Below is a small trained network, with its code and all its weights. Each question gives an input and a class and asks what happens when units are switched off, that is, made to give their printed mean instead of their output.

import numpy as np


def w(rows, s, z=0):
    codes = np.array(rows[::2]) - 128.0
    scale = np.full(codes.shape[1], s)
    scale[-1] = z or s
    return codes * scale


def norm(h):
    return h / np.sqrt((h * h).mean(-1, keepdims=True) + 1e-5)


def f(y):
    return y / 2 * (1 + np.tanh(0.7978845608 * (y + 0.044715 * y**3)))


def log_softmax(a):
    a = a - a.max(-1, keepdims=True)
    return a - np.log(np.exp(a).sum(-1, keepdims=True))


def net(x, mask):
    res = np.array(x, float).reshape(1, 4) / 4 @ E
    u = 0
    for l in range(3):
        y = f(norm(res) @ A[l][:, :-1].T + A[l][:, -1])
        res = res + np.where(mask[u : u + 12], y, B[l][:, -1]) @ B[l][:, :-1]
        u += 12
    return log_softmax(norm(res)[-1] @ U[:, :-1].T + U[:, -1])


A, B = {}, {}
E = w([
[140,48,93,60],'x0',
[234,3,182,94],'x1',
[115,133,169,82],'x2',
[120,81,149,154],'x3',
],0.0051)
A[0] = w([
[83,148,183,124,167],'L0N1',
[69,137,177,83,48],'L0N2',
[182,51,139,222,10],'L0N3',
[178,98,223,82,115],'L0N4',
[110,112,98,92,84],'L0N5',
[144,160,136,107,151],'L0N6',
[248,92,144,106,63],'L0N7',
[87,127,115,133,128],'L0N8',
[126,65,77,165,110],'L0N9',
[75,55,56,101,58],'L0N10',
[192,72,204,114,234],'L0N11',
[138,111,81,188,133],'L0N12',
],0.011,0.0014)
B[0] = w([
[167,76,165,158,170],'L0N1',
[104,171,141,57,158],'L0N2',
[123,80,230,38,205],'L0N3',
[88,147,90,81,228],'L0N4',
[161,73,69,221,139],'L0N5',
[160,24,59,112,145],'L0N6',
[165,253,126,107,233],'L0N7',
[171,158,146,32,149],'L0N8',
[57,102,113,69,154],'L0N9',
[50,52,85,222,175],'L0N10',
[67,118,134,191,254],'L0N11',
[82,235,197,67,153],'L0N12',
],0.0039,0.0055)
A[1] = w([
[107,12,243,204,26],'L1N1',
[155,247,72,131,161],'L1N2',
[128,159,139,221,157],'L1N3',
[61,105,61,129,127],'L1N4',
[227,178,85,82,99],'L1N5',
[83,129,153,42,75],'L1N6',
[115,144,181,132,138],'L1N7',
[254,59,168,143,254],'L1N8',
[194,143,156,173,144],'L1N9',
[116,178,52,126,99],'L1N10',
[52,174,26,122,161],'L1N11',
[134,80,211,122,109],'L1N12',
],0.0081,0.00094)
B[1] = w([
[113,41,119,113,188],'L1N1',
[162,62,119,122,248],'L1N2',
[93,168,232,213,160],'L1N3',
[111,188,227,175,182],'L1N4',
[198,60,10,26,155],'L1N5',
[73,124,173,154,195],'L1N6',
[129,33,135,133,164],'L1N7',
[75,253,240,107,147],'L1N8',
[228,182,103,215,132],'L1N9',
[142,110,121,81,187],'L1N10',
[235,124,94,96,254],'L1N11',
[148,158,145,55,168],'L1N12',
],0.0037,0.0049)
A[2] = w([
[109,182,94,167,155],'L2N1',
[64,196,102,141,129],'L2N2',
[106,145,84,72,140],'L2N3',
[136,104,215,247,164],'L2N4',
[126,227,178,152,113],'L2N5',
[80,202,120,108,15],'L2N6',
[149,179,152,192,230],'L2N7',
[69,28,109,177,251],'L2N8',
[80,86,116,84,147],'L2N9',
[105,151,173,109,237],'L2N10',
[105,88,154,179,108],'L2N11',
[58,122,184,133,219],'L2N12',
],0.012,0.0011)
B[2] = w([
[162,176,164,96,190],'L2N1',
[152,149,142,98,207],'L2N2',
[113,138,97,195,204],'L2N3',
[143,2,74,158,221],'L2N4',
[131,147,99,151,254],'L2N5',
[157,132,178,117,197],'L2N6',
[116,152,99,136,207],'L2N7',
[128,124,64,155,195],'L2N8',
[96,135,161,136,209],'L2N9',
[111,229,71,121,205],'L2N10',
[143,61,68,127,151],'L2N11',
[96,174,71,119,235],'L2N12',
],0.0076,0.005)
U = w([
[153,110,81,65,206],'0',
[129,188,204,78,202],'1',
[92,113,131,254,146],'2',
[72,193,154,140,80],'3',
[170,101,182,131,2],'4',
],0.0095,0.0037)

Each question gives the input, the list of numbers given to net, and the class t.
The units are the neurons (one row each of A and B). Each row of codes is followed by its name. A weight is (code - 128) times the scale printed after its matrix; where a second scale follows, it is the last column's (A, B and U).
mask holds one flag per neuron, layer by layer. A switched-off neuron (its flag False) gives its mean, the last column of its row in B, instead of its output. The means were averaged over made-up inputs and are rounded, as every weight is.
A unit's drop is (log p(t) with every unit on - log p(t) with that unit switched off) / (log p(t) with every unit on - log p(t) with every unit switched off).
The circuit of an input: a set's keep is (log p(t) with only the set's units on - log p(t) with every unit switched off) / (log p(t) with every unit on - log p(t) with every unit switched off). Starting from the 12 units with the biggest drops (on a tie, the unit counted first), units are removed one at a time, each time the one whose removal leaves the highest keep (on an exact tie, the one counted first), for as long as the keep stays at least 0.8.
units of the circuit, in order: the units of the circuit, biggest drop first
k most important neurons: the k neurons with the biggest drops, biggest first
k most important neurons of layer l: the k neurons of layer l with the biggest drops, biggest first
input [6,3,2,-5], class 2: 3 most important neurons : L2N3, L0N10, L0N11
input [6,7,6,4], class 1: units of the circuit, in order : L1N8, L2N4
input [4,5,-1,-3], class 1: units of the circuit, in order : L1N8
input [4,7,-3,-5], class 1: 2 most important neurons : L1N8, L0N7
input [-4,7,1,6], class 1: 2 most important neurons : L0N3, L1N12
input [-6,7,-7,0], class 1: 2 most important neurons of layer 0 : L0N3, L0N10
input [5,6,3,-3], class 1: units of the circuit, in order : L1N8, L2N4
input [-5,-2,5,-3], class 2: 3 most important neurons of layer 0 : L0N1, L0N4, L0N7
input [2,-7,-7,-4], class 1: 2 most important neurons : L2N1, L2N4
input [3,-5,2,1], class 1: units of the circuit, in order : L2N6, L2N2
input [-4,-3,0,8], class 0: 2 most important neurons of layer 2 : L2N4, L2N11
input [4,-3,0,3], class 2: 2 most important neurons : L0N10, L0N7
input [-6,4,5,2], class 2: 2 most important neurons : L0N11, L2N4
input [5,-1,-5,-3], class 2: units of the circuit, in order : L0N10
input [2,-1,-7,1], class 3: 3 most important neurons : L0N12, L0N9, L0N11
input [6,-3,-1,-4], class 2: 2 most important neurons : L0N10, L0N7
input [2,2,-5,-1], class 3: 2 most important neurons : L0N7, L0N3
input [0,5,-7,-1], class 3: 2 most important neurons : L0N3, L0N11
input [5,-7,1,5], class 1: 3 most important neurons of layer 0 : L0N8, L0N11, L0N3
input [1,2,7,2], class 3: most important neuron of layer 0 : L0N4
input [-1,-5,1,8], class 0: 2 most important neurons : L2N4, L0N4
input [7,2,5,-4], class 2: 2 most important neurons : L0N10, L2N3
input [3,-6,1,1], class 1: 2 most important neurons of layer 0 : L0N7, L0N10
input [6,4,7,6], class 3: 2 most important neurons of layer 0 : L0N7, L0N4
